Below are the code and all the weights of a small trained network. Each question names an input and a class and asks about switching units off, where a switched-off unit gives its printed mean instead of its output.

import numpy as np


def w(rows, s, z=0):
    codes = np.array(rows[::2]) - 128.0
    scale = np.full(codes.shape[1], s)
    scale[-1] = z or s
    return codes * scale


def f(y):
    return np.maximum(y, 0)


def log_softmax(a):
    a = a - a.max(-1, keepdims=True)
    return a - np.log(np.exp(a).sum(-1, keepdims=True))


def net(x, mask):
    res = np.array(x, float).reshape(1, 5) / 4 @ E
    y = f(res @ A[0][:, :-1].T + A[0][:, -1])
    res = res + np.where(mask, y, B[0][:, -1]) @ B[0][:, :-1]
    return log_softmax(res[-1] @ U[:, :-1].T + U[:, -1])


A, B = {}, {}
E = w([
[33,103,36,124,141,229,228,140,61,226],'x0',
[78,184,46,158,162,29,91,134,180,220],'x1',
[150,122,99,130,116,120,122,153,135,116],'x2',
[68,254,143,14,188,178,74,220,133,93],'x3',
[140,159,159,140,138,128,151,133,118,141],'x4',
],0.0062)
A[0] = w([
[210,159,225,136,110,2,26,98,209,3,2],'neuron 1',
[183,73,134,225,127,74,117,17,168,130,158],'neuron 2',
[96,150,34,187,153,62,63,138,197,179,30],'neuron 3',
[77,243,152,12,193,169,53,220,155,67,55],'neuron 4',
[87,174,115,170,198,48,91,97,171,213,21],'neuron 5',
[157,74,195,100,109,217,147,88,90,27,82],'neuron 6',
],0.0055,0.0034)
B[0] = w([
[8,165,39,52,137,226,250,80,64,71,246],'neuron 1',
[170,31,140,71,142,63,116,123,93,191,234],'neuron 2',
[105,112,190,204,64,209,96,220,156,23,183],'neuron 3',
[205,8,146,113,34,1,154,115,65,211,254],'neuron 4',
[145,161,179,214,54,209,58,210,149,75,176],'neuron 5',
[151,195,193,203,93,156,27,203,208,69,208],'neuron 6',
],0.0065,0.0062)
U = w([
[230,33,137,91,56,3,112,125,66,205,2],'0',
[169,182,201,226,74,221,14,220,225,39,23],'1',
[3,182,7,74,163,232,248,74,56,110,48],'2',
[178,141,141,126,178,111,89,129,154,138,236],'3',
[180,157,118,106,176,102,73,101,151,156,249],'4',
],0.0067,0.0058)

Each question gives the input, the list of numbers given to net, and the class t.
The units are the neurons (one row each of A and B). Each row of codes is followed by its name. A weight is (code - 128) times the scale printed after its matrix; where a second scale follows, it is the last column's (A, B and U).
mask holds one flag per neuron, in row order. A switched-off neuron (its flag False) gives its mean, the last column of its row in B, instead of its output. The means were averaged over made-up inputs and are rounded, as every weight is.
A unit's drop is (log p(t) with every unit on - log p(t) with that unit switched off) / (log p(t) with every unit on - log p(t) with every unit switched off).
The circuit of an input: a set's keep is (log p(t) with only the set's units on - log p(t) with every unit switched off) / (log p(t) with every unit on - log p(t) with every unit switched off). Starting from all 6 units, units are removed one at a time, each time the one whose removal leaves the highest keep (on an exact tie, the one counted first), for as long as the keep stays at least 0.8.
units of the circuit, in order: the units of the circuit, biggest drop first
unit that matters most: the unit with the biggest drop
k most important neurons: the k neurons with the biggest drops, biggest first
drop of u: that unit's drop, to one decimal
input [6,-6,-7,-1,0], class 3: unit that matters most => neuron 1
input [1,7,6,3,5], class 1: units of the circuit, in order => [neuron 3; neuron 5]
input [4,5,1,3,-2], class 1: 3 most important neurons => [neuron 1; neuron 3; neuron 5]
input [-4,1,1,-3,0], class 2: 3 most important neurons => [neuron 1; neuron 4; neuron 6]
input [5,-7,-1,-3,7], class 1: 4 most important neurons => [neuron 6; neuron 1; neuron 4; neuron 2]
input [0,-2,3,5,4], class 0: 2 most important neurons => [neuron 4; neuron 1]
input [-4,1,1,-2,3], class 2: units of the circuit, in order => [neuron 1; neuron 4]
input [4,-7,2,0,2], class 1: 2 most important neurons => [neuron 6; neuron 1]
input [-5,8,2,-1,6], class 1: 2 most important neurons => [neuron 5; neuron 3]
input [-4,3,-4,5,0], class 0: 2 most important neurons => [neuron 4; neuron 6]
input [-4,8,-7,-7,8], class 1: 3 most important neurons => [neuron 5; neuron 3; neuron 4]
input [2,7,-3,5,-3], class 1: 2 most important neurons => [neuron 3; neuron 5]
input [-5,3,-2,-2,5], class 2: 2 most important neurons => [neuron 1; neuron 4]
input [-2,8,0,2,-1], class 1: units of the circuit, in order => [neuron 3]
input [3,-1,-5,5,-5], class 0: 2 most important neurons => [neuron 4; neuron 1]
input [-5,7,-7,-4,7], class 1: 3 most important neurons => [neuron 5; neuron 3; neuron 4]
input [-4,7,-3,-6,7], class 1: 2 most important neurons => [neuron 5; neuron 3]
input [5,2,-6,8,8], class 0: drop of neuron 1 => 0.1
input [-2,-1,4,5,-5], class 0: drop of neuron 1 => 0.0
input [4,5,-4,-3,-3], class 1: drop of neuron 1 => 0.4
input [2,-1,-5,5,1], class 0: drop of neuron 1 => 0.3
